Below is a small trained network, with its code and all its weights. Each question gives an input and a class and asks what happens when units are switched off, that is, made to give their printed mean instead of their output.

import numpy as np


def w(rows, s, z=0):
    codes = np.array(rows[::2]) - 128.0
    scale = np.full(codes.shape[1], s)
    scale[-1] = z or s
    return codes * scale


def norm(h):
    return h / np.sqrt((h * h).mean(-1, keepdims=True) + 1e-5)


def f(y):
    return np.maximum(y, 0)


def log_softmax(a):
    a = a - a.max(-1, keepdims=True)
    return a - np.log(np.exp(a).sum(-1, keepdims=True))


def net(x, mask):
    res = np.array(x, float).reshape(1, 7) / 4 @ E
    u = 0
    for l in range(4):
        y = f(norm(res) @ A[l][:, :-1].T + A[l][:, -1])
        res = res + np.where(mask[u : u + 9], y, B[l][:, -1]) @ B[l][:, :-1]
        u += 9
    return log_softmax(norm(res)[-1] @ U[:, :-1].T + U[:, -1])


A, B = {}, {}
E = w([
[127,121,117,102],'x0',
[193,53,159,139],'x1',
[135,156,168,172],'x2',
[36,25,59,153],'x3',
[153,105,129,105],'x4',
[120,148,128,147],'x5',
[220,215,3,206],'x6',
],0.0036)
A[0] = w([
[78,138,154,103,129],'0.n0',
[254,52,122,140,116],'0.n1',
[206,215,187,110,137],'0.n2',
[85,136,70,93,41],'0.n3',
[87,82,60,163,161],'0.n4',
[167,181,54,124,54],'0.n5',
[185,149,38,197,145],'0.n6',
[165,104,171,177,254],'0.n7',
[121,181,196,115,234],'0.n8',
],0.0078,0.0029)
B[0] = w([
[120,201,55,112,179],'0.n0',
[87,111,12,36,201],'0.n1',
[137,55,88,230,252],'0.n2',
[232,98,148,189,158],'0.n3',
[132,115,141,251,215],'0.n4',
[114,194,93,196,202],'0.n5',
[60,254,90,86,254],'0.n6',
[101,92,38,101,206],'0.n7',
[133,44,73,131,231],'0.n8',
],0.0057,0.0047)
A[1] = w([
[110,201,141,114,170],'1.n0',
[124,151,109,121,24],'1.n1',
[174,43,141,114,103],'1.n2',
[80,128,72,191,159],'1.n3',
[110,104,254,88,204],'1.n4',
[168,163,165,170,101],'1.n5',
[170,59,162,91,172],'1.n6',
[124,144,185,97,115],'1.n7',
[113,175,160,202,4],'1.n8',
],0.0095,0.0029)
B[1] = w([
[145,149,90,152,157],'1.n0',
[141,177,117,105,134],'1.n1',
[188,191,126,186,167],'1.n2',
[199,71,116,127,255],'1.n3',
[95,229,72,130,147],'1.n4',
[129,79,92,158,135],'1.n5',
[172,193,72,165,163],'1.n6',
[93,205,89,110,129],'1.n7',
[255,92,126,144,149],'1.n8',
],0.0079,0.0084)
A[2] = w([
[23,131,154,133,16],'2.n0',
[125,112,124,89,2],'2.n1',
[209,182,153,103,134],'2.n2',
[168,189,188,8,220],'2.n3',
[36,140,112,122,43],'2.n4',
[85,254,144,134,222],'2.n5',
[126,126,108,133,28],'2.n6',
[124,72,88,74,78],'2.n7',
[145,171,61,111,125],'2.n8',
],0.0087,0.0043)
B[2] = w([
[75,138,80,124,135],'2.n0',
[194,181,42,196,128],'2.n1',
[149,127,146,201,168],'2.n2',
[210,125,88,231,137],'2.n3',
[77,200,170,95,141],'2.n4',
[61,255,146,127,193],'2.n5',
[126,138,109,109,128],'2.n6',
[210,181,130,86,159],'2.n7',
[142,156,190,103,254],'2.n8',
],0.0073,0.0056)
A[3] = w([
[239,136,156,134,124],'3.n0',
[94,153,254,39,42],'3.n1',
[190,148,212,147,131],'3.n2',
[103,21,109,34,10],'3.n3',
[199,148,12,121,205],'3.n4',
[58,109,138,78,59],'3.n5',
[57,79,178,107,1],'3.n6',
[86,73,121,108,12],'3.n7',
[166,43,127,54,75],'3.n8',
],0.0075,0.0041)
B[3] = w([
[200,109,222,186,175],'3.n0',
[93,148,166,243,129],'3.n1',
[228,142,137,127,138],'3.n2',
[166,181,164,179,131],'3.n3',
[175,179,252,106,254],'3.n4',
[159,231,164,164,130],'3.n5',
[177,150,167,127,128],'3.n6',
[196,138,147,199,128],'3.n7',
[128,255,208,200,138],'3.n8',
],0.0055,0.012)
U = w([
[120,153,157,133,238],'0',
[2,243,29,116,238],'1',
[146,134,139,106,126],'2',
[162,115,135,81,50],'3',
[164,8,102,195,3],'4',
[127,126,134,81,14],'5',
],0.0055,0.0021)

Each question gives the input, the list of numbers given to net, and the class t.
The units are the neurons (one row each of A and B). Each row of codes is followed by its name. A weight is (code - 128) times the scale printed after its matrix; where a second scale follows, it is the last column's (A, B and U).
mask holds one flag per neuron, layer by layer. A switched-off neuron (its flag False) gives its mean, the last column of its row in B, instead of its output. The means were averaged over made-up inputs and are rounded, as every weight is.
A unit's drop is (log p(t) with every unit on - log p(t) with that unit switched off) / (log p(t) with every unit on - log p(t) with every unit switched off).
The circuit of an input: a set's keep is (log p(t) with only the set's units on - log p(t) with every unit switched off) / (log p(t) with every unit on - log p(t) with every unit switched off). Starting from the 12 units with the biggest drops (on a tie, the unit counted first), units are removed one at a time, each time the one whose removal leaves the highest keep (on an exact tie, the one counted first), for as long as the keep stays at least 0.8.
units of the circuit, in order: the units of the circuit, biggest drop first
unit that matters most: the unit with the biggest drop
top k neurons: the k neurons with the biggest drops, biggest first
k most important neurons of layer l: the k neurons of layer l with the biggest drops, biggest first
drop when u is switched off: that unit's drop, to one decimal
input [0,-1,-2,7,6,-7,-7], class 1: top 2 neurons	[0.n2, 1.n3]
input [6,-1,-7,-8,1,8,-1], class 4: units of the circuit, in order	[0.n2, 0.n6, 2.n5]
input [-5,5,-4,-5,-6,-5,-7], class 1: 3 most important neurons of layer 1	[1.n4, 1.n3, 1.n8]
input [-8,7,-3,0,-3,0,7], class 1: unit that matters most	0.n6
input [1,8,2,-1,-4,6,-8], class 1: top 4 neurons	[1.n4, 1.n3, 2.n5, 0.n2]
input [2,1,4,-3,5,-5,-6], class 1: units of the circuit, in order	[1.n3, 1.n4]
input [-5,7,0,5,0,1,8], class 1: units of the circuit, in order	[0.n6, 0.n1]
input [1,-4,-5,-2,-5,-5,-6], class 1: units of the circuit, in order	[0.n2, 1.n3, 3.n4, 2.n5]
input [5,5,0,-3,3,-5,-7], class 1: units of the circuit, in order	[1.n4, 1.n3]
input [-1,2,-2,-1,-3,2,5], class 1: units of the circuit, in order	[0.n6, 2.n5, 3.n0]
input [-1,7,2,1,-1,7,-8], class 1: top 3 neurons	[1.n4, 1.n3, 0.n2]
input [-4,-6,1,-8,-2,-3,-3], class 4: top 3 neurons	[0.n2, 0.n6, 0.n1]
input [8,3,2,-1,7,5,8], class 1: drop when 0.n1 is switched off	0.2
input [4,-4,-4,8,-7,2,2], class 4: unit that matters most	0.n4
input [8,-3,2,-5,0,1,-3], class 4: drop when 0.n8 is switched off	0.1
